cols: P B R U D Z K Q F
q_102: [157 130 176  70 111 106  90 209 120]
q_766: [135 129 127 121 123 125 141 136 132]
q_133: [130 129 127 121 123 106  90 209 120]
gone q_766: [135 129 121 125 136 132 123 127] : [141]
gone q_766: [141 129 121 123 135 132 127 125] : [136]
gone q_133: [209  90 121 129 127 106 130 120] : [123]

cols: W N E T H J C V S
q_798: [ 58  54  52  53  63  55 103 123 104]
q_339: [ 92  93  56 121 110 105 143 112  70]
q_102: [105 100 133 158  99  78 131 146 172]
q_498: [145 155 201 190 141 130  83 140 195]
q_482: [153 170 193 160 174 156 109  90  93]
q_259: [ 92  93  56  48 110 105 143 112  49]
col: [145 153] : W
gone q_498: [155 201 140 190 141 195 130  83] : [145]
has: [48 56] : no
col: [ 93 100 155 170  93] : N
gone q_259: [112 105 143  49  56  92 110  93] : [48]

cols: A M X Y
q_498: [190  74 123 159]
q_963: [191  75 129 151]
q_133: [188  74 127 154]
q_246: [ 86 143 145 125]
q_339: [ 85 147 145 105]
q_102: [146 145 148 123]
q_798: [145 150 151 104]
q_766: [ 87 148 148 125]
q_444: [ 85 147 145 124]
q_482: [ 83 144 145 124]
q_325: [193  79 126 156]
has: [ 85 147 145 124] : yes
gone q_133: [ 74 154 188] : [127]
col: [190 191 188  86  85 146 145] : A
col: [143 147 145 150 148 147 144  79] : M
gone q_246: [ 86 125 143] : [145]
gone q_798: [145 104 151] : [150]
gone q_482: [ 83 124 145] : [144]

cols: kat tusiz pemo nezed vak
q_798: [190 135 169 212 105]
q_766: [ 95 124 103  49 101]
q_339: [138 135 158 196 139]
q_246: [115  98 147 185 159]
q_482: [144 113 150 194 156]
q_498: [133 109 146 141 132]
q_102: [175 122 162 193 104]
col: [135  98 113 109] : tusiz
gone q_498: [132 109 146 133] : [141]
gone q_339: [138 196 135 158] : [139]
has: [144 112] : no

cols: vilir Pap Bugo Tif Vavat Dipif Ruz ruzur
q_798: [149  91 151  81  45  93 153 164]
q_246: [158 141  90  83 208 140 121 134]
q_482: [158  67  90  83 208 140  48 156]
q_325: [ 93 190 181  56 144 168 215 214]
gone q_246: [141 121 208  90 158 134  83] : [140]
gone q_325: [ 56 181 144  93 168 190 215] : [214]

cols: dazu fid Lekiz Zuva Mes dakaz kag vabar muf
q_246: [118 110 110 130 197  93 102 126 173]
q_325: [193 129 134 105 120 114  86 103  82]
q_498: [193 129 134 105 120 104 148 123 118]
has: [120 105] : no
has: [120 105 134 129 193] : no
col: [ 93 114] : dakaz
has: [192 129] : no
gone q_325: [120 103 129 193  86 134 105  82] : [114]
has: [134 105 120] : yes

cols: ruri ruk deri Musom dega
q_102: [169 123 169 175 138]
q_259: [130 140 124 124  77]
q_798: [201 167 203 184 152]
q_963: [183 166 183 122  76]
q_766: [163  90 157 164 138]
q_325: [197 195 187 196 198]
q_246: [130 140 124 125  80]
col: [167 166  90 195] : ruk
has: [184 166 183 122  76] : no
gone q_325: [196 187 195 198] : [197]
has: [169 175 138] : yes
col: [140 167 166  90] : ruk
gone q_325: [198 187 196 195] : [197]

cols: Vivi takom Bira Riv Lim Gusin
q_246: [ 76 181 125  96 123 181]
q_339: [ 66 184 130 110 124 178]
q_259: [110 177  89  72 114 100]
q_798: [178  82 132 149 130  82]
q_133: [ 80 146 102 121 120 175]
q_766: [ 48 121 183 149 122 134]
q_963: [ 48 121 183 149 122 139]
q_444: [157 147 110 159 143 201]
gone q_339: [110 178 130 124  66] : [184]
gone q_798: [ 82  82 178 130 149] : [132]
has: [ 80 146] : yes

cols: Rer kedo direr feliz
q_498: [106  85 159 139]
q_766: [ 66 172 187 139]
q_133: [129 211  82 155]
q_259: [106 111 159 139]
q_963: [ 66 172 118 139]
col: [ 85 172 211] : kedo
gone q_963: [ 66 118 172] : [139]

cols: ravis zigi vik dusod
q_444: [131  44  90  48]
q_482: [154  50  72  49]
q_325: [ 48 215  49 168]
q_498: [186 135 127 177]
has: [ 48 215  49 168] : yes
gone q_325: [ 49 215 168] : [48]
col: [ 50 215 135] : zigi
has: [154  50] : yes
has: [ 48 215] : yes

cols: Sasar dak poro lurel nuzav
q_482: [ 65 115  84 109 155]
q_102: [122  74 102 117 130]
q_798: [ 61 103  79 126 155]
q_259: [103  66  91 143 159]
q_963: [ 92 119 154 124 134]
q_498: [ 72  88  83  73 163]
q_766: [100  68  90 139 158]
q_339: [ 94 112 153 130 124]
q_246: [ 79  83  82 137 161]
q_133: [ 68 111  80 120 154]
q_444: [ 94 130 140 103 156]
gone q_498: [163  88  73  83] : [72]
col: [155 159 134 163] : nuzav
has: [ 61 103  79 126] : yes
col: [130 137 120] : lurel

cols: Gek pasid ribar momib sav Mupa fovo
q_444: [183 135  54 166 144 187  69]
q_325: [117 155  71  80  80 190 190]
q_482: [183 135  54  64  97 167 105]
q_133: [183 135  54 166 144 187  76]
has: [64 98] : no
has: [167 105] : yes

cols: bukib Kasin Zub vufim nosid sarup
q_339: [160 145 127  85 141 148]
q_963: [109 198 208 113 152 136]
q_133: [ 79 155 156 169 117 102]
q_246: [137 103 103 153 116 148]
q_259: [125 112 108 113 114 145]
gone q_133: [ 79 169 155 117 102] : [156]
gone q_259: [125 112 108 145 113] : [114]
col: [148 145] : sarup
has: [137 103 103 153 116] : yes
has: [153 116] : yes
gone q_339: [127 160 148 145  85] : [141]

cols: fima Bog sali fuz tir gor
q_798: [132 205 142 150 163 136]
q_963: [123  86 131 124 125 132]
q_339: [133  95 140 123 116 138]
q_325: [110  82 101 126 110 122]
q_482: [128 119 133 132 131 127]
q_259: [140 183 146 141 162 137]
q_246: [140 183 146 141 162 139]
q_102: [150 183 163 149 152 146]
col: [136 132 138 122 127 137 139] : gor
gone q_963: [ 86 123 125 131 132] : [124]
gone q_963: [125 123  86 131 124] : [132]

cols: Fuzo Fip bizo Firur suba
q_325: [139  59  99 172 117]
q_766: [ 59 185 120 144  75]
q_259: [ 46 127 172 137 104]
q_444: [143 166  83  82 158]
q_102: [136 116  99 172 117]
q_963: [136  59 176 172 117]
q_339: [ 87 125 164  90 170]
has: [ 90 164 125  87] : no
col: [144 137] : Firur
gone q_102: [116 136 172  99] : [117]

cols: Pud fivi Nune kupuz
q_482: [193 156 129 155]
q_325: [107  80  81  63]
q_498: [ 79 176 159 162]
gone q_325: [81 63 80] : [107]
gone q_482: [156 129 193] : [155]
col: [ 63 162] : kupuz
has: [162 159 176] : no
has: [193 156 129 155] : yes

cols: vurat turuv difu sosut tutuk
q_766: [176  91 145  61 121]
q_498: [142 176 197  68 202]
q_482: [111  90 124  69 146]
col: [176  90] : turuv
gone q_498: [142  68 197 202] : [176]

cols: nidos gema durel nazab
q_498: [190 162 176 168]
q_798: [115 163  77  85]
q_339: [ 79 110 181  96]
q_325: [ 94 164  70 195]
q_482: [123 147 191 125]
q_963: [168  89 167 155]
q_102: [ 77  68 148  67]
q_133: [122  69 127 128]
q_259: [190  83 176 168]
q_246: [151 202 109 158]
has: [ 94 164] : yes
gone q_133: [122 127  69] : [128]
has: [151 202 109 158] : yes
gone q_102: [148  67  77] : [68]

cols: relo Sitoz Fiza folu sos
q_339: [149 148 122 123 122]
q_102: [149 148 122  68 133]
q_482: [ 89 141 116 154 127]
q_798: [126 121 123  60 122]
q_766: [126 121 123  60 132]
q_246: [132  90 128 167 106]
q_963: [149 148 122  68 154]
col: [128 122] : Fiza
has: [132  60 123 121 126] : no
gone q_246: [ 90 167 106 132] : [128]
gone q_339: [123 122 122 148] : [149]
gone q_102: [149 122 148 133] : [68]

cols: Vif nim kimu rulol
q_766: [ 49 144 162 143]
q_133: [103 125 112 137]
q_339: [120 115 139 160]
q_246: [103 181 140 125]
q_102: [156  78 111 144]
q_325: [161 159 125 111]
q_444: [142 161 147 136]
q_963: [214 213 110 147]
q_798: [120 145 126 156]
col: [103 156 161 142] : Vif
gone q_963: [147 213 110] : [214]
has: [103 181 140 125] : yes
col: [125 115 181  78 159 161] : nim

cols: gofu Bovu zuzu vubi
q_102: [135 155 101 119]
q_766: [135 155 200 119]
q_339: [131 139 188 100]
q_482: [174 126 105 139]
col: [101 200 188] : zuzu
col: [155 155 139] : Bovu

cols: kuda begem kebe gazok Padun veku tefa
q_246: [118  41 131 150 130 151 118]
q_444: [ 97 140 174 148 101 194 173]
q_133: [126 131 130 136 127 130 125]
q_325: [125 132 131 135 128 152  96]
q_963: [151 159  97  68  79  77 110]
q_102: [129 131 130 133 129 130 126]
q_498: [127 132 129 135 128 124 125]
q_259: [125 132 131 135 128 131 124]
q_339: [129 132 131 135 130 132 125]
q_798: [143 190 172 146 100 112 111]
q_766: [118  41 155 150 130 151 118]
q_482: [ 98 140 137 149 100 187 177]
col: [124 125] : tefa
has: [112 112] : no
has: [149 100 187] : yes
col: [126 125 124 125 111 118 177] : tefa
has: [102 194] : no
gone q_498: [132 124 129 135 128 127] : [125]
gone q_444: [140 194 101 148 174  97] : [173]

cols: dap Gif lekul Fam bifav Zalog vive
q_444: [151 145 137 138 163 171 150]
q_133: [145 143 100 128  93  92  81]
q_339: [141 128 124 159 147 149 176]
q_246: [119 115 130 100  84  92  82]
q_498: [ 83 115 130 100  84  88  82]
q_482: [137 130 143 148 156 167 150]
q_325: [122 116 148 155 176 172 198]
gone q_246: [ 92  82  84 119 130 100] : [115]
has: [144 143] : no
gone q_444: [163 150 138 171 145 151] : [137]
gone q_498: [100  88  84  83 115 130] : [82]
gone q_444: [171 145 150 137 163 138] : [151]
has: [155 176 172] : yes

cols: Vop vibi div ludig Moni Pefa sif rofi
q_325: [141 132 109  55 104 114  72 101]
q_498: [144 110 112 121  77 130 143  48]
q_482: [156 137 159 145 153 155 158 213]
col: [ 48 213] : rofi
col: [132 110] : vibi
col: [109 112] : div
col: [ 72 143] : sif
gone q_482: [155 153 159 158 137 213 145] : [156]
col: [121 145] : ludig

cols: Rinut pab Bora zezol genu Mipu
q_444: [131 122 109 121  72 123]
q_498: [121 162 142 149 188 183]
q_102: [131 122 109 121  72  68]
q_325: [121 162 142 149  76  75]
q_798: [130  96  78  82  74  77]
q_339: [129 120  98 105  66  66]
col: [188  72  76  74  66] : genu
gone q_325: [ 75 162 142 149 121] : [76]
has: [142 162 121] : no
has: [162 142] : yes
gone q_339: [ 98 120 129  66  66] : [105]
col: [162 122] : pab

cols: ner siso naz mibug Zab Lagu mameg
q_133: [ 74 125 148 191 162 159 134]
q_498: [205  82  89 206  95 191 121]
q_963: [ 74 125 148 191 162 184  87]
q_259: [139 117 171 151 121 130 142]
gone q_963: [ 74  87 191 125 162 184] : [148]
has: [134 159 162] : no
gone q_498: [ 82 206  95 191  89 121] : [205]
has: [184 162] : no
gone q_259: [171 142 117 151 139 121] : [130]

cols: sis kema Nelu gal bazo
q_259: [127 139 203 204 210]
q_339: [127 139 203 115 211]
q_444: [132 127 146 124 206]
q_102: [127 151 203  85 213]
q_325: [127 151 203 124 206]
col: [127 127 132] : sis
gone q_259: [204 127 210 139] : [203]
col: [203 203 146 203] : Nelu
has: [210 204] : no

cols: molu fipak Regil vadok bal sezu
q_133: [ 58 114 145 162 122  82]
q_339: [124 107 118 118  84  53]
q_102: [135 100 127 142 132 113]
q_963: [135 100 116 142 132 117]
q_498: [121 151 120 116 124 130]
q_246: [144 142 138 141 153 100]
col: [127 116 120] : Regil
has: [130 124] : no
gone q_963: [142 100 135 116 132] : [117]
gone q_133: [114  82 122  58 162] : [145]
gone q_498: [124 121 116 151 130] : [120]
has: [100 153 141 138 142] : no
has: [113 132 142] : no

cols: Repa tet zaga nofan loma zafu kovup zagom dage nupip
q_246: [165  77 151 127 133 150 129 135 138 123]
q_325: [154 123 160 137 152 132 133 110 123 116]
q_963: [132 128 119 128 126 125 139 115 116 135]
q_482: [163  60 140 132 161 145 134 135 111 131]
q_444: [130 125 121 137 124 125 120 112 125 115]
q_798: [128 135 123 135 126 126 127 133 115 135]
q_259: [132 135 161 128 143 139 122 111 111 101]
q_339: [165  56 161 137 161 150 139 135 138  99]
gone q_444: [125 130 112 125 124 120 125 137 115] : [121]
gone q_482: [140 134 163 111 145  60 135 161 132] : [131]

cols: muge Ruzo loger bev dilob
q_766: [181 131  73 152 171]
q_444: [188 149  94  65  82]
q_133: [ 80 184 149  62 141]
has: [64 82] : no
col: [65 62] : bev
col: [152  65] : bev

